The symbols move the states like this.
w663: a>w451, e>w322, s>w691, f>w598, l>w904, q>w211
w361: a>w82, e>w705, s>w359, f>w980, l>w326, q>w100
w677: a>w592, e>w507, s>w127, f>w282, l>w117, q>w44
w770: a>w367, e>w252, s>w21, f>w200, l>w832, q>w720
w980: a>w963, e>w326, s>w176, f>w25, l>w889, q>w329
w24: a>w810, e>w951, s>w720, f>w367, l>w629, q>w197
w956: a>w197, e>w866, s>w200, f>w720, l>w660, q>w367
w949: a>w789, e>w435, s>w474, f>w615, l>w294, q>w163
w100: a>w303, e>w844, s>w25, f>w329, l>w361, q>w963
w503: a>w253, e>w542, s>w153, f>w297, l>w395, q>w184
w21: a>w632, e>w455, s>w345, f>w342, l>w44, q>w507
w999: a>w953, e>w820, s>w82, f>w848, l>w181, q>w837
w953: a>w643, e>w456, s>w794, f>w637, l>w590, q>w335
w143: a>w660, e>w720, s>w677, f>w455, l>w632, q>w832
w176: a>w891, e>w957, s>w230, f>w949, l>w435, q>w260
w866: a>w829, e>w197, s>w832, f>w660, l>w817, q>w629
w781: a>w999, e>w794, s>w361, f>w249, l>w62, q>w448
w837: a>w335, e>w2, s>w303, f>w794, l>w999, q>w637
w303: a>w722, e>w448, s>w314, f>w705, l>w82, q>w62
w722: a>w2, e>w837, s>w844, f>w781, l>w794, q>w181
w829: a>w474, e>w442, s>w956, f>w24, l>w951, q>w587
w322: a>w342, e>w451, s>w883, f>w904, l>w127, q>w345
w252: a>w629, e>w367, s>w455, f>w832, l>w775, q>w660
w297: a>w691, e>w395, s>w335, f>w643, l>w288, q>w515
w200: a>w775, e>w832, s>w342, f>w507, l>w592, q>w632
w883: a>w663, e>w744, s>w297, f>w184, l>w210, q>w253
w153: a>w515, e>w964, s>w637, f>w335, l>w576, q>w643
w345: a>w117, e>w282, s>w253, f>w663, l>w322, q>w278
w210: a>w904, e>w598, s>w288, f>w503, l>w542, q>w883
w891: a>w326, e>w980, s>w163, f>w789, l>w25, q>w947
w720: a>w817, e>w660, s>w507, f>w632, l>w770, q>w775
w294: a>w260, e>w46, s>w654, f>w230, l>w667, q>w949
w44: a>w200, e>w37, s>w322, f>w88, l>w677, q>w21
w456: a>w288, e>w643, s>w999, f>w590, l>w605, q>w576
w789: a>w889, e>w25, s>w612, f>w46, l>w260, q>w957
w288: a>w184, e>w5, s>w953, f>w153, l>w964, q>w297
w335: a>w308, e>w576, s>w722, f>w820, l>w953, q>w605
w654: a>w615, e>w678, s>w24, f>w587, l>w3, q>w474
w455: a>w770, e>w632, s>w282, f>w44, l>w37, q>w592
w451: a>w44, e>w342, s>w744, f>w127, l>w278, q>w282
w507: a>w143, e>w592, s>w278, f>w117, l>w21, q>w37
w249: a>w848, e>w62, s>w980, f>w100, l>w844, q>w82
w3: a>w230, e>w796, s>w629, f>w829, l>w442, q>w654
w46: a>w359, e>w260, s>w678, f>w667, l>w163, q>w435
w329: a>w705, e>w361, s>w260, f>w891, l>w980, q>w314
w705: a>w781, e>w82, s>w947, f>w326, l>w963, q>w844
w817: a>w951, e>w24, s>w143, f>w252, l>w367, q>w866
w158: a>w3, e>w587, s>w252, f>w866, l>w197, q>w951
w359: a>w329, e>w947, s>w294, f>w176, l>w957, q>w25
w810: a>w678, e>w654, s>w817, f>w158, l>w587, q>w442
w197: a>w442, e>w829, s>w775, f>w817, l>w24, q>w158
w844: a>w448, e>w303, s>w889, f>w361, l>w705, q>w249
w775: a>w866, e>w956, s>w37, f>w143, l>w720, q>w252
w37: a>w832, e>w200, s>w451, f>w677, l>w507, q>w455
w576: a>w297, e>w308, s>w837, f>w953, l>w456, q>w153
w889: a>w100, e>w314, s>w435, f>w359, l>w947, q>w980
w127: a>w88, e>w278, s>w210, f>w149, l>w211, q>w322
w448: a>w837, e>w722, s>w100, f>w82, l>w781, q>w848
w117: a>w455, e>w21, s>w211, f>w451, l>w342, q>w677
w904: a>w278, e>w127, s>w184, f>w253, l>w149, q>w663
w947: a>w361, e>w329, s>w46, f>w957, l>w891, q>w889
w590: a>w153, e>w605, s>w848, f>w837, l>w2, q>w953
w474: a>w612, e>w997, s>w197, f>w810, l>w654, q>w796
w442: a>w997, e>w474, s>w866, f>w951, l>w810, q>w3
w515: a>w542, e>w503, s>w605, f>w308, l>w297, q>w5
w395: a>w883, e>w691, s>w576, f>w288, l>w5, q>w503
w820: a>w456, e>w953, s>w781, f>w181, l>w637, q>w2
w230: a>w163, e>w667, s>w587, f>w474, l>w997, q>w615
w997: a>w949, e>w612, s>w829, f>w654, l>w678, q>w230
w643: a>w5, e>w288, s>w820, f>w605, l>w153, q>w308
w667: a>w176, e>w163, s>w3, f>w997, l>w612, q>w294
w963: a>w62, e>w249, s>w891, f>w314, l>w100, q>w705
w951: a>w654, e>w810, s>w660, f>w629, l>w158, q>w829
w660: a>w24, e>w817, s>w592, f>w770, l>w252, q>w956
w82: a>w794, e>w781, s>w329, f>w963, l>w249, q>w303
w149: a>w345, e>w211, s>w503, f>w883, l>w744, q>w904
w629: a>w587, e>w158, s>w770, f>w956, l>w866, q>w24
w964: a>w503, e>w515, s>w590, f>w576, l>w308, q>w288
w598: a>w127, e>w904, s>w5, f>w542, l>w253, q>w744
w832: a>w956, e>w775, s>w44, f>w592, l>w143, q>w770
w848: a>w637, e>w181, s>w963, f>w303, l>w448, q>w794
w184: a>w598, e>w210, s>w643, f>w515, l>w503, q>w691
w62: a>w181, e>w848, s>w326, f>w844, l>w303, q>w781
w605: a>w964, e>w153, s>w181, f>w2, l>w335, q>w456
w587: a>w796, e>w3, s>w367, f>w197, l>w829, q>w810
w2: a>w576, e>w335, s>w448, f>w999, l>w820, q>w590
w326: a>w249, e>w963, s>w957, f>w889, l>w314, q>w361
w282: a>w21, e>w117, s>w149, f>w322, l>w451, q>w88
w637: a>w605, e>w590, s>w62, f>w722, l>w837, q>w820
w367: a>w158, e>w629, s>w632, f>w775, l>w956, q>w817
w260: a>w947, e>w359, s>w615, f>w163, l>w176, q>w789
w794: a>w820, e>w999, s>w705, f>w62, l>w848, q>w722
w691: a>w744, e>w883, s>w308, f>w5, l>w184, q>w542
w342: a>w37, e>w44, s>w663, f>w278, l>w88, q>w117
w592: a>w720, e>w143, s>w88, f>w21, l>w455, q>w200
w796: a>w667, e>w230, s>w158, f>w442, l>w474, q>w678
w744: a>w322, e>w663, s>w395, f>w210, l>w598, q>w149
w181: a>w590, e>w637, s>w249, f>w448, l>w722, q>w999
w278: a>w677, e>w88, s>w598, f>w211, l>w345, q>w451
w308: a>w395, e>w297, s>w2, f>w456, l>w643, q>w964
w163: a>w957, e>w176, s>w796, f>w612, l>w949, q>w46
w25: a>w314, e>w889, s>w949, f>w260, l>w359, q>w891
w615: a>w46, e>w294, s>w810, f>w796, l>w230, q>w612
w314: a>w844, e>w100, s>w789, f>w947, l>w329, q>w326
w612: a>w435, e>w949, s>w442, f>w678, l>w615, q>w667
w678: a>w294, e>w615, s>w951, f>w3, l>w796, q>w997
w88: a>w507, e>w677, s>w904, f>w345, l>w282, q>w342
w5: a>w210, e>w184, s>w456, f>w964, l>w515, q>w395
w632: a>w252, e>w770, s>w117, f>w37, l>w200, q>w143
w253: a>w211, e>w149, s>w515, f>w691, l>w883, q>w598
w211: a>w282, e>w345, s>w542, f>w744, l>w663, q>w127
w957: a>w980, e>w891, s>w667, f>w435, l>w789, q>w359
w542: a>w149, e>w253, s>w964, f>w395, l>w691, q>w210
w435: a>w25, e>w789, s>w997, f>w294, l>w46, q>w176

The rows follow the links: the fewer symbols apart two states are, the more alike their rows tend to be.

Some states and rows for them; each showing differs a little:
w435 [-518  274  -61 -149  354  313  -16   41   35  -99 -310  292 -196  323 -726  311  116   97  397 -597 -348 -778  219 -891  -99 -212  204  595  279  773 -221 -559 1111   47  649 -142  362   72 -314  174  158  497 -201 -712  -20 -232 -377 -153 -248  242  406  339  118  -67  273  169   69 -109 -377  268   57]
w253 [  352   -27   468   425   476  -711    15  -274   571   493  -717  -397   398  -354   619   -34  -315   -69  -649   530   270   438  -341   196   -22  -460  -126   -79  -143 -1023   -49   131  -317   -15  -120   279  -142   104  -149  -235  -579   207  -352    65   370   599   -23   677  -187  -584   168   -82    76  -121  -283   139   816   -17    15   -61    21]
w329 [   38  -283  -564  -722  -158   234   -85   496   176  -612   482   202  -311   -22  -387   150   114   456    40   188  -258  -506   -22  -570   -25   577    73  -128   -75   462   520  -310   194   375    43  -201   330    47   472   251   739   143   389  -107  -247   296  -446 -1056   -41   348   183   474   182   -38   475  -251  -891   -39   558   -94    45]
w260 [-650  345   23 -229  336  545 -165  -76  -95 -291 -162  385 -273  338 -814  295  109  -93  485 -840 -341 -753  219 -671 -291 -125  289  613  418  874 -281 -422  968   -6  482 -160  254  215 -159   43  201  237  -52 -399  122 -453 -433 -208   10  386  256  388  -93  100  -30   56  -90   -8 -259  222  181]
w720 [-151  101 -151  310 -798  367  303   -6 -973  261  540    6   -7  319  205 -430  238 -188  434 -344  127  469  279  734  442  168 -121  -21 -191  231 -337  350 -294 -360  -95 -130 -273 -400 -335  240 -113 -496  -37   92 -521 -904  894  457  280  139 -671 -691 -202  139   92   42  -46   -5 -441   16 -340]
w612 [-182 -155 -589 -263 -451  186  203  583 -336 -164  406   80 -161   66 -306  115  345  581  349  271 -197 -400  106 -715  496  260  -79   12 -227  625  172 -477  581  216  555 -261  484 -495  -96  666  619  456  -67 -756 -758  -51   31 -507 -321  149  198  159  376 -127  967  171 -469 -229  -48  101 -260]
w163 [-401  116 -181 -100  198  170   84  296  -12  -15 -255  136 -118  140 -545  360  174  294  272 -124 -338 -708   98 -961  116 -206   91  478  111  632 -104 -585 1071  128  739 -130  485 -155 -259  431  316  675 -258 -895 -250  -15 -310 -200 -438  112  474  403  290  -81  587  296   97 -238 -309  209  -26]
w367 [  31 -136 -453  264 -838  -44  391  401 -745  264  471 -198  135   83  375 -297  264  368  216  515   73  321   94   52  790  141 -287 -228 -442   52  -83   -1   28  -28  248 -142  108 -715 -384  623  127   17 -189 -443 -981 -277  860  197 -201 -136 -260 -436  251  -53  853  222 -113 -307 -307   16 -461]
w820 [ 427 -366 -151 -437  345 -439 -200  295  809 -302  -54 -140   22 -497  130  202 -243  315 -621  783    7  -95 -349 -308 -291  208   22 -387 -103 -499  574 -135 -355  446 -250  110  152  278  555 -173  305  142  264  279  251 1051 -592 -665 -178 -185  408  478  135 -136   50 -225 -305   37  771 -201  210]
w314 [   20  -244  -518  -621   -35   104  -141   520   290  -586   390   122  -294  -177  -386   208    64   483   -32   416  -279  -549   -36  -738   -33   436    41  -118   -73   374   514  -373   228   432   110  -178   439    48   499   296   754   176   266  -186  -223   472  -510 -1058  -197   211   319   545   257   -62   554  -108  -773   -83   555   -61    61]
w744 [ 235  141  704  514  529 -523  -17 -504  379  518 -728 -259  347 -189  450  -15 -308 -310 -465  148  268  423 -247  363 -173 -603  -26   22   39 -765 -253  252 -296 -221  -96  377 -233  230 -250 -409 -703   23 -345  203  534  273   95  809  -95 -518   89 -151  -92  -37 -558   97  958   10 -213   84   78]
w153 [ 115  136  633   34  808 -201 -357 -496  729  -30 -593   -1   29 -123    8  162 -399 -453 -373 -273  138  -31 -240  127 -714 -300  190   73  329 -417  -36  134 -206  -56 -306  230 -190  653  257 -676 -389 -127   77  541  953  358 -570   66  160 -110  171  273 -268   49 -880 -218  406  245  184  -79  408]
w395 [  578  -314    27  -145   -23  -352  -131    48   350  -125   224  -247    75  -381   633  -172  -218     6  -557   691   239   561  -242   691  -142   287  -110  -608  -269  -819   376   420 -1046    78  -730   115  -253   152   518  -255   -44  -430   293   743   192   498   -40  -168   257  -208  -235  -105  -122   -16  -312  -278  -187   119   631  -245    46]
w2 [ 384 -335   13 -377  477 -520 -215  196  933 -227 -250 -117   28 -484  138  256 -317  323 -655  798   28 -112 -421 -389 -272   84  -45 -325 -118 -583  578 -155 -262  436 -177  125  202  287  478 -149  167  223  154  178  387 1046 -666 -503 -235 -242  447  518  206 -204  -27 -203 -103   15  668 -175  250]
w643 [   74   149   600     1   710  -109  -350  -518   624   -62  -459    -4    32  -129    45    69  -354  -433  -312  -366   120    75  -148   294  -756  -186   176    97   333  -373    11   202  -335   -86  -425   219  -337   715   321  -728  -365  -275   142   702   906   262  -462   117   282   -25     6   186  -318    76 -1012  -244   328   351   282   -88   384]
w149 [ 117  213  677  508  432 -381   -1 -586  262  448 -672 -198  299  -38  435  -63 -290 -471 -374  -54  264  466 -190  493 -208 -574  -68   83  112 -718 -335  362 -320 -224 -230  297 -372  233 -234 -420 -725  -70 -290  291  540  131   92  864   39 -403  -20 -194 -196   38 -677   53  925  149 -293   -2   86]
w660 [  24  -97 -389  190 -964  170  378  334 -848  192  692 -104   74  110  274 -383  307  176  278  204   89  434  224  446  671  272 -286 -210 -369  102  -75  211 -225 -130   17 -179  -67 -647 -288  565   57 -243  -75 -186 -892 -544  901  241   25   -9 -477 -582  115   11  589  130 -218 -155 -319   22 -448]
w677 [ 364 -142  -22  492 -359 -571  376   99 -198  577  -96 -459  343 -211  782 -240  -36  198 -309  850  274  619 -187  371  647 -192 -312 -253 -481 -731  -58  216 -351  -56   27  119  -45 -531 -381  319 -356  160 -354 -234 -427  197  676  640 -280 -543 -123 -426  278 -119  403  299  489 -241 -244   29 -324]
w117 [ 449 -216  -57  452 -444 -507  319  163 -255  521  121 -418  296 -248  781 -315    0  204 -285  845  262  685 -186  397  603  -94 -321 -446 -496 -701   62  249 -546  -59 -109  127 -123 -549 -211  267 -301   21 -228 -139 -491  227  675  556 -226 -465 -204 -496  226 -122  393  224  338 -159 -142  -95 -301]
w515 [  464  -203    96  -183    14   -92  -231  -150   369  -169   184   -89     2  -240   430  -163  -269  -206  -400   212   254   469  -171   736  -367   231   -42  -461   -32  -557   335   471 -1044   -18  -777   156  -371   332   531  -482  -135  -615   421   987   423   291   -61  -166   388    -2  -287  -126  -254   128  -612  -377  -314   212   575  -324   111]
w949 [-363   30 -322  -62    9   41  142  339  -92 -101 -118   76 -121  123 -527  266  203  397  255  105 -249 -643  102 -969  234  -44   72  294   13  622  -60 -570  970  176  715 -139  508 -274 -232  493  373  682 -276 -869 -361   30 -191 -280 -414   83  503  314  330 -159  718  274  -22 -276 -247  186  -72]
w359 [-493  170 -157 -421   73  752 -221  -30 -192 -519  249  462 -402  345 -793  174  174 -155  560 -910 -314 -610  307 -318 -333  239  297  393  395  983  -39 -220  529   23  130 -268  118  254  205 -112  347 -128  248  -30  119 -538 -383 -621  300  631   26  228 -220  140 -119 -147 -553  138   39   48  190]

Each walk starts at a row. The symbols on each line, taken left to right, move it on to the next state.
Each answer is a row, close to the row of the state it stands for.
start [-251  -52 -433 -192 -119   85  192  466 -164  -92   52   48  -80   56 -443  234  248  464  235  217 -281 -548   26 -932  298   -1   22  207  -69  525   60 -564  854  218  681 -170  532 -372 -198  551  441  594 -211 -886 -549   69 -141 -324 -447   48  444  245  386 -182  820  211 -185 -283 -207  163 -161]
l a e a q f [-351  -13 -371 -574 -121  664 -215  174 -144 -642  507  479 -410  253 -656   91  210   44  453 -627 -229 -525  243 -343 -299  524  248   97  225  873  169 -195  278   95  -36 -312  102  191  344   43  615 -236  451   98  -46 -339 -336 -899  297  612  -99  298 -143  107   47 -236 -868  161  338  -28  176]
e f f a q [ -173  -163  -540  -633  -274   486  -161   403   -70  -677   627   281  -389    83  -542    89   158   173   235  -170  -257  -462   155  -352  -165   585    97   -45    83   686   386  -228   124   253   -28  -265   237    84   462   106   713  -153   507    66  -218   -40  -358 -1034   196   507    12   373    12    -9   264  -252 -1000    34   469  -121   101]
start [ 259   57  586  446  525 -669   11 -447  454  532 -669 -314  353 -246  536  -65 -312 -238 -561  367  282  429 -304  253  -79 -529  -99  -41  -46 -919 -142  195 -295 -111 -102  367 -173  179 -176 -328 -620  156 -391  157  470  412   -7  791 -152 -565  157  -95   41   -2 -399  149  884   30 -142   73   26]
q q f s e l e e [  471  -204   317   283   280  -754    40   -91   587   329  -440  -438   381  -438   728    32  -256    61  -684   856   261   486  -403   170    56  -239  -198  -384  -321 -1108   202   148  -476   100  -174   344   -57     3   103  -167  -385   185  -177   126   182   808     3   440  -265  -621   220   -14   231   -99   -86    60   537   -79   225  -134    48]
q e q f s e e [  617  -308    53    73    62  -712    32    69   471   180  -110  -384   311  -494   784   -90  -306   195  -685  1023   285   533  -384   369    84    37  -224  -529  -333 -1032   418   271  -780   193  -439   200   -84   -15   265  -149  -143   -11    50   357    87   773    16    76  -104  -494    68   -46   185  -124   -68   -99   169     5   480  -233    -2]
start [ 315  -30  311 -113  264   -7 -323 -371  359 -235   33   58  -17 -144  212 -162 -240 -382 -297 -162  130  355 -100  702 -572  155  146 -208  167 -463  197  480 -816 -138 -758  144 -411  520  425 -656 -206 -595  369  994  637  140 -230  -82  451   46 -283  -16 -382  174 -882 -384  -88  319  448 -242  256]
f s s s s [-589  219  -73 -376  126  668 -190  -38 -146 -460  136  427 -395  371 -870  164  148 -182  582 -960 -345 -680  269 -443 -385  114  288  534  431  969 -187 -255  682  -56  249 -235   90  262   79  -41  295  -68  199 -147  162 -546 -426 -523  237  564   36  293 -234  148 -110  -73 -402  123  -89  107  216]
f l a l q s e [ -438   124   -24   -96   248   225    42   123    -1   -93  -332   236  -147   207  -661   301   162   188   347  -325  -272  -726   143 -1006    23  -229   158   479   212   643  -216  -595  1095    87   690  -131   438   -73  -286   307   214   669  -270  -812   -80  -123  -346  -233  -302   153   472   418   146   -73   410   269    39  -178  -306   246    35]
start [  -15  -245  -599  -671  -217   327  -139   484    44  -664   585   254  -355    -4  -455   138   121   341   147    83  -258  -505    95  -421   -66   569   108  -162   -24   544   467  -241   166   337    -4  -266   299    44   483   244   710   -61   427    32  -252   161  -366 -1040    25   439   162   406   118   -35   421  -255  -932    31   557  -118    44]
l f l a e [  49 -290 -496 -597   83  -46  -80  513  465 -459  179  132 -191 -166 -382  309   20  503 -106  472 -222 -552 -131 -803 -111  391   76  -59  -87  260  548 -371  332  448  191 -121  458   27  382  248  631  360  216 -262 -153  548 -592 -966 -247  154  496  569  303 -155  601 -107 -614  -78  500  -50   85]
a l f q f s e e [ -196   -72  -502  -658  -225   588  -162   312  -101  -659   611   356  -442   211  -575    84   205   136   351  -387  -273  -514   188  -288  -186   560   191    46   133   758   259  -203   186   204   -69  -263   196   168   429   113   639  -271   484   115  -155  -241  -330  -965   216   599  -102   326   -68    74   123  -268 -1006   149   385   -67    64]
start [  147    79   556   -53   579   -26  -350  -526   529  -105  -325    71    24   -82    95    39  -311  -467  -298  -371   162   177   -98   533  -720   -62   153   -13   332  -391    10   349  -519   -97  -602   206  -359   638   347  -688  -363  -443   209   832   889   168  -348    41   415    80   -91   106  -398    93 -1025  -301   198   279   314   -85   372]
f f f a a a a [  502   -36   383   356   360  -822     8  -194   554   430  -588  -408   386  -451   677    35  -330    32  -706   713   287   484  -438   183    61  -391  -168  -191  -200 -1104    49    76  -402    23  -191   353   -98    18   -71  -238  -454   253  -279    84   325   750    37   512  -244  -602   249   -37   167  -155  -165   137   663   -58    79   -80    24]
a s a s s e e l q [ 371 -135  212 -179  150  -78 -311 -281  397 -215  144   -9   -8 -218  429 -166 -249 -321 -318  -11  215  411 -161  736 -428  192   35 -345   94 -514  265  515 -962  -57 -764  151 -393  504  497 -561 -178 -671  405 1056  523  193 -169 -135  441   41 -279 -111 -376  119 -736 -374 -168  272  561 -216  197]
start [-578  278   25  -69  338  427  -58  -75  -25 -181 -255  309 -225  342 -838  329  140  -11  453 -761 -338 -755  277 -804 -214 -194  268  597  365  869 -269 -529 1044  -40  556  -94  275  159 -216   54  198  398 -115 -556   97 -337 -401 -198 -135  316  299  364   12   31   86   99   26  -46 -365  253  112]
l e e f a a [   0 -226 -381 -531  262  -71  -79  439  513 -427   25   56 -201 -197 -356  377  -62  374 -167  432 -244 -647 -142 -911 -151  230   67   12  -37  179  431 -533  395  474  249  -78  468   73  344  170  633  445  135 -361 -104  646 -684 -813 -351   94  587  647  349 -155  474  -62 -452 -155  459  -76  120]
e q a a a [ 274 -108  310  -92  847 -543 -258 -147  989    1 -728 -148  131 -397   63  358 -334   26 -648  376   30 -110 -363 -363 -480 -264   97  -63   70 -626  247 -157    6  255  -75  298  108  443  258 -378  -88  363  -64  135  687  941 -698  -98 -211 -290  562  486  129 -114 -329 -125  351   18  410  -95  359]
start [ 316   19  197  275 -378  -30   48 -260 -337  234  227 -134  135   25  637 -406  -28 -363  -94    3  327  777   48 1071  141  116 -135 -319 -153 -452  -72  625 -934 -284 -616   92 -510  -65   14 -253 -396 -653  110  656   22 -324  606  419  442  -65 -616 -579 -271  123 -436 -126   67  156  -31  -99 -151]
l s a s q [  624  -276   148   199   208  -774    71     7   496   271  -289  -417   283  -504   742   -83  -281   138  -731   947   338   576  -397   284    79  -104  -189  -455  -334 -1102   297   203  -661   167  -317   229   -97     7   149  -169  -259    93  -115   262   182   812    -3   250  -222  -560   182   -27   242  -145   -34    21   340   -49   371  -172     4]
q s e q f a q l [ 655 -379   16  -33   38 -610  -68   88  469   78   64 -380  244 -450  726 -156 -265  128 -682  910  228  533 -378  430   50  131 -168 -576 -379 -934  446  316 -905  182 -489  190  -90   30  370 -131  -69 -167   93  515   48  776    2  -26  -23 -462  -40  -80   85  -72  -96 -148  -31   67  569 -245   13]
